Below are the code and all the weights of a small trained network. Each question names an input and a target symbol and asks about switching units off, where a switched-off unit gives its printed mean instead of its output.

import numpy as np


def w(rows, s, z=0):
    codes = np.array(rows[::2]) - 128.0
    scale = np.full(codes.shape[1], s)
    scale[-1] = z or s
    return codes * scale


def norm(h):
    return h / np.sqrt((h * h).mean(-1, keepdims=True) + 1e-5)


def softmax(a):
    e = np.exp(a - a.max(-1, keepdims=True))
    return e / e.sum(-1, keepdims=True)


def log_softmax(a):
    a = a - a.max(-1, keepdims=True)
    return a - np.log(np.exp(a).sum(-1, keepdims=True))


def net(x, mask):
    ids = ['αγεμστφψ'.index(c) for c in x.split()]
    T = len(ids)
    res = E[ids] + P[:T]
    u = 0
    for l in range(2):
        r = norm(res)
        for j in range(3):
            rows = slice(2 * j, 2 * j + 2)
            q, k, v = (r @ M[l][rows].T for M in (Q, K, V))
            z = softmax(np.where(np.tri(T) > 0, q @ k.T / 2**0.5, -1e9)) @ v
            o = O[l][rows]
            res = res + np.where(mask[u + j], z, o[:, -1]) @ o[:, :-1]
        u += 3
    return log_softmax(norm(res)[-1] @ U[:, :-1].T + U[:, -1])


Q, K, V, O = {}, {}, {}, {}
E = w([
[111,224,153,64,245],'α',
[159,29,95,93,97],'γ',
[216,158,73,86,127],'ε',
[136,85,107,167,80],'μ',
[142,93,96,181,84],'σ',
[235,87,166,207,108],'τ',
[173,185,138,57,26],'φ',
[150,85,122,153,65],'ψ',
],0.012)
P = w([
[158,130,87,139,2],'0',
[152,113,107,146,30],'1',
[148,106,115,150,48],'2',
[141,101,121,150,67],'3',
[134,101,126,152,86],'4',
[128,101,129,153,104],'5',
[121,96,126,156,118],'6',
[115,97,131,156,132],'7',
[108,91,131,158,147],'8',
[103,82,139,164,161],'9',
[98,76,140,162,163],'10',
],0.0093)
Q[0] = w([
[117,103,159,202,121],'L0H1',
[90,180,95,44,104],'L0H1',
[228,250,191,53,164],'L0H2',
[168,90,78,164,89],'L0H2',
[148,155,139,41,198],'L0H3',
[53,113,149,141,159],'L0H3',
],0.011)
K[0] = w([
[131,81,211,175,153],'L0H1',
[67,152,136,118,71],'L0H1',
[79,227,205,184,75],'L0H2',
[247,77,41,175,100],'L0H2',
[55,143,172,132,108],'L0H3',
[130,148,122,39,160],'L0H3',
],0.012)
V[0] = w([
[253,114,156,181,193],'L0H1',
[149,133,51,21,99],'L0H1',
[95,72,98,90,198],'L0H2',
[128,26,124,49,79],'L0H2',
[226,141,29,76,127],'L0H3',
[71,173,119,79,220],'L0H3',
],0.0077)
O[0] = w([
[184,137,237,253,121,165],'L0H1',
[89,132,83,117,211,165],'L0H1',
[245,56,17,22,127,92],'L0H2',
[138,3,139,136,207,200],'L0H2',
[180,155,127,75,82,212],'L0H3',
[98,96,151,142,57,2],'L0H3',
],0.0075,0.0079)
Q[1] = w([
[104,167,110,78,246],'L1H1',
[154,144,127,168,209],'L1H1',
[237,133,125,101,143],'L1H2',
[63,142,109,161,132],'L1H2',
[201,140,111,160,153],'L1H3',
[108,161,44,172,148],'L1H3',
],0.013)
K[1] = w([
[104,42,107,76,47],'L1H1',
[173,39,211,165,97],'L1H1',
[164,154,102,1,165],'L1H2',
[119,132,180,226,158],'L1H2',
[191,79,131,229,215],'L1H3',
[108,130,76,177,180],'L1H3',
],0.0095)
V[1] = w([
[174,196,140,174,211],'L1H1',
[110,13,185,151,2],'L1H1',
[135,101,102,124,109],'L1H2',
[159,127,62,239,84],'L1H2',
[227,44,70,123,42],'L1H3',
[188,13,182,233,111],'L1H3',
],0.0071)
O[1] = w([
[175,181,67,43,225,188],'L1H1',
[103,45,201,116,68,151],'L1H1',
[148,105,182,253,167,120],'L1H2',
[117,37,154,153,196,122],'L1H2',
[129,245,142,8,131,232],'L1H3',
[89,243,86,58,23,255],'L1H3',
],0.0041,0.0039)
U = w([
[112,110,147,178,212,93],'α',
[184,70,82,82,124,233],'γ',
[153,254,66,73,122,58],'ε',
[78,123,78,170,109,242],'μ',
[123,150,40,202,122,56],'σ',
[188,151,195,192,86,179],'τ',
[125,178,164,111,223,7],'φ',
[94,136,130,112,72,196],'ψ',
],0.0098,0.0016)

Each question gives the input, a string of symbols that net reads in full, and the target symbol t.
The units are the heads (2 rows each of Q, K, V and O). Each row of codes is followed by its name. A weight is (code - 128) times the scale printed after its matrix; where a second scale follows, it is the last column's (O and U).
mask holds one flag per head, layer by layer. A switched-off head (its flag False) gives its mean, the last column of its rows in O, instead of its output. The means were averaged over made-up inputs and are rounded, as every weight is.
A unit's drop is (log p(t) with every unit on - log p(t) with that unit switched off) / (log p(t) with every unit on - log p(t) with every unit switched off).
The circuit of an input: a set's keep is (log p(t) with only the set's units on - log p(t) with every unit switched off) / (log p(t) with every unit on - log p(t) with every unit switched off). Starting from all 6 units, units are removed one at a time, each time the one whose removal leaves the highest keep (on an exact tie, the one counted first), for as long as the keep stays at least 0.8.
units of the circuit, in order: the units of the circuit, biggest drop first
most important unit: the unit with the biggest drop
heads that matter: for each layer, one digit per head in row order, 1 if its drop is at least 0.15 and else 0, layers parted by /
input α γ τ α γ γ μ γ μ σ, target γ: heads that matter	010 / 001
input τ ε α α γ α, target α: units of the circuit, in order	[L1H3; L0H3]
input μ ε γ μ μ ψ ε, target φ: units of the circuit, in order	[L0H2; L0H3]
input φ φ ε ε σ μ ε α ψ τ φ, target α: units of the circuit, in order	[L0H2; L0H1; L1H3]
input γ μ ε φ σ, target ε: heads that matter	001 / 001
input α σ μ, target μ: heads that matter	111 / 011
input α σ α μ ψ φ μ ε σ ψ μ, target ε: heads that matter	000 / 000
input α σ α μ ψ φ μ, target μ: units of the circuit, in order	[L0H2; L1H3; L1H2]
input μ μ τ μ μ φ α σ, target τ: heads that matter	110 / 001
input α τ α γ τ φ α μ μ τ ψ, target τ: heads that matter	100 / 001
input α σ τ γ φ ε μ μ, target ε: units of the circuit, in order	[L1H3]
input φ τ γ μ φ φ, target α: units of the circuit, in order	[L0H2; L1H3; L0H1]
input μ α α ψ α μ τ γ γ ψ α, target α: units of the circuit, in order	[L0H3; L1H3]
input ψ γ σ ψ, target γ: units of the circuit, in order	[L0H2; L0H3; L1H3; L1H1]
input α ε σ, target ε: most important unit	L0H3
input φ φ φ τ μ μ α ψ τ μ, target τ: heads that matter	100 / 000
input ε ψ φ γ γ ε, target φ: units of the circuit, in order	[L0H2; L0H1]
input τ μ ε ε ψ α φ μ ε, target α: units of the circuit, in order	[L0H2; L0H3; L0H1; L1H3]
input α γ μ ε γ α γ α α φ ψ, target γ: heads that matter	010 / 000
input α α φ τ α μ σ, target τ: heads that matter	110 / 000
input φ ψ ε ψ ε ψ, target ε: heads that matter	000 / 000
input σ γ ψ σ φ μ, target γ: units of the circuit, in order	[L0H2; L1H3]
